Below are the code and all the weights of a small trained network. Each question names an input and a class and asks about switching units off, where a switched-off unit gives its printed mean instead of its output.

import numpy as np


def w(rows, s, z=0):
    codes = np.array(rows[::2]) - 128.0
    scale = np.full(codes.shape[1], s)
    scale[-1] = z or s
    return codes * scale


def norm(h):
    return h / np.sqrt((h * h).mean(-1, keepdims=True) + 1e-5)


def f(y):
    return y / 2 * (1 + np.tanh(0.7978845608 * (y + 0.044715 * y**3)))


def log_softmax(a):
    a = a - a.max(-1, keepdims=True)
    return a - np.log(np.exp(a).sum(-1, keepdims=True))


def net(x, mask):
    res = np.array(x, float).reshape(1, 2) / 4 @ E
    u = 0
    for l in range(3):
        y = f(norm(res) @ A[l][:, :-1].T + A[l][:, -1])
        res = res + np.where(mask[u : u + 4], y, B[l][:, -1]) @ B[l][:, :-1]
        u += 4
    return log_softmax(norm(res)[-1] @ U[:, :-1].T + U[:, -1])


A, B = {}, {}
E = w([
[233,117,53,125,147,81,59,143],'x0',
[119,8,75,70,51,71,152,58],'x1',
],0.0012)
A[0] = w([
[114,132,127,124,114,112,129,143,125],'L0N1',
[88,250,211,241,255,196,109,227,248],'L0N2',
[152,106,168,130,115,137,127,134,6],'L0N3',
[171,54,144,72,139,97,95,126,51],'L0N4',
],0.00057,0.0011)
B[0] = w([
[131,120,130,123,128,132,120,135,126],'L0N1',
[77,86,251,172,101,124,134,184,254],'L0N2',
[200,132,80,109,148,117,120,127,59],'L0N3',
[154,143,75,113,135,148,140,79,85],'L0N4',
],0.0014,0.00087)
A[1] = w([
[230,220,69,165,192,162,73,176,2],'L1N1',
[33,74,95,55,43,157,252,38,84],'L1N2',
[233,227,89,158,195,142,48,195,68],'L1N3',
[247,232,79,167,198,156,65,174,20],'L1N4',
],0.0021,0.0026)
B[1] = w([
[110,28,198,119,79,80,90,105,141],'L1N1',
[61,37,250,145,153,60,146,113,250],'L1N2',
[120,28,240,154,130,69,68,121,209],'L1N3',
[99,30,202,145,97,72,87,102,172],'L1N4',
],0.0024,0.0015)
A[2] = w([
[104,129,166,149,138,152,133,141,154],'L2N1',
[115,232,128,142,140,223,149,153,78],'L2N2',
[134,81,135,125,109,101,112,112,131],'L2N3',
[173,136,3,106,111,125,120,112,4],'L2N4',
],0.0059,0.0016)
B[2] = w([
[183,140,36,69,97,127,133,80,205],'L2N1',
[135,99,29,186,152,253,154,246,253],'L2N2',
[134,235,137,152,149,194,129,166,209],'L2N3',
[163,199,14,66,140,52,124,63,192],'L2N4',
],0.0033,0.0029)
U = w([
[123,130,44,165,139,254,162,209,253],'0',
[173,123,245,179,137,101,17,155,43],'1',
[34,93,211,104,103,110,211,64,191],'2',
[175,185,12,78,131,63,116,66,55],'3',
],0.0096,0.00022)

Each question gives the input, the list of numbers given to net, and the class t.
The units are the neurons (one row each of A and B). Each row of codes is followed by its name. A weight is (code - 128) times the scale printed after its matrix; where a second scale follows, it is the last column's (A, B and U).
mask holds one flag per neuron, layer by layer. A switched-off neuron (its flag False) gives its mean, the last column of its row in B, instead of its output. The means were averaged over made-up inputs and are rounded, as every weight is.
A unit's drop is (log p(t) with every unit on - log p(t) with that unit switched off) / (log p(t) with every unit on - log p(t) with every unit switched off).
The circuit of an input: a set's keep is (log p(t) with only the set's units on - log p(t) with every unit switched off) / (log p(t) with every unit on - log p(t) with every unit switched off). Starting from all 12 units, units are removed one at a time, each time the one whose removal leaves the highest keep (on an exact tie, the one counted first), for as long as the keep stays at least 0.8.
units of the circuit, in order: the units of the circuit, biggest drop first
top k neurons: the k neurons with the biggest drops, biggest first
k most important neurons of layer l: the k neurons of layer l with the biggest drops, biggest first
drop of u: that unit's drop, to one decimal
input [0,3], class 2: top 3 neurons -> (L1N2; L2N2; L2N4)
input [1,-7], class 1: units of the circuit, in order -> (L1N3; L2N2)
input [2,0], class 1: most important neuron of layer 2 -> (L2N2)
input [0,1], class 2: top 2 neurons -> (L1N2; L2N2)
input [1,-5], class 1: top 2 neurons -> (L1N3; L2N2)
input [-1,4], class 2: top 2 neurons -> (L1N2; L2N2)
input [1,3], class 3: top 2 neurons -> (L1N3; L0N2)
input [-5,2], class 2: drop of L2N2 -> 0.3
input [-4,3], class 2: drop of L2N2 -> 0.2
input [2,-6], class 1: drop of L2N2 -> 0.1
input [-4,2], class 2: drop of L2N2 -> 0.2
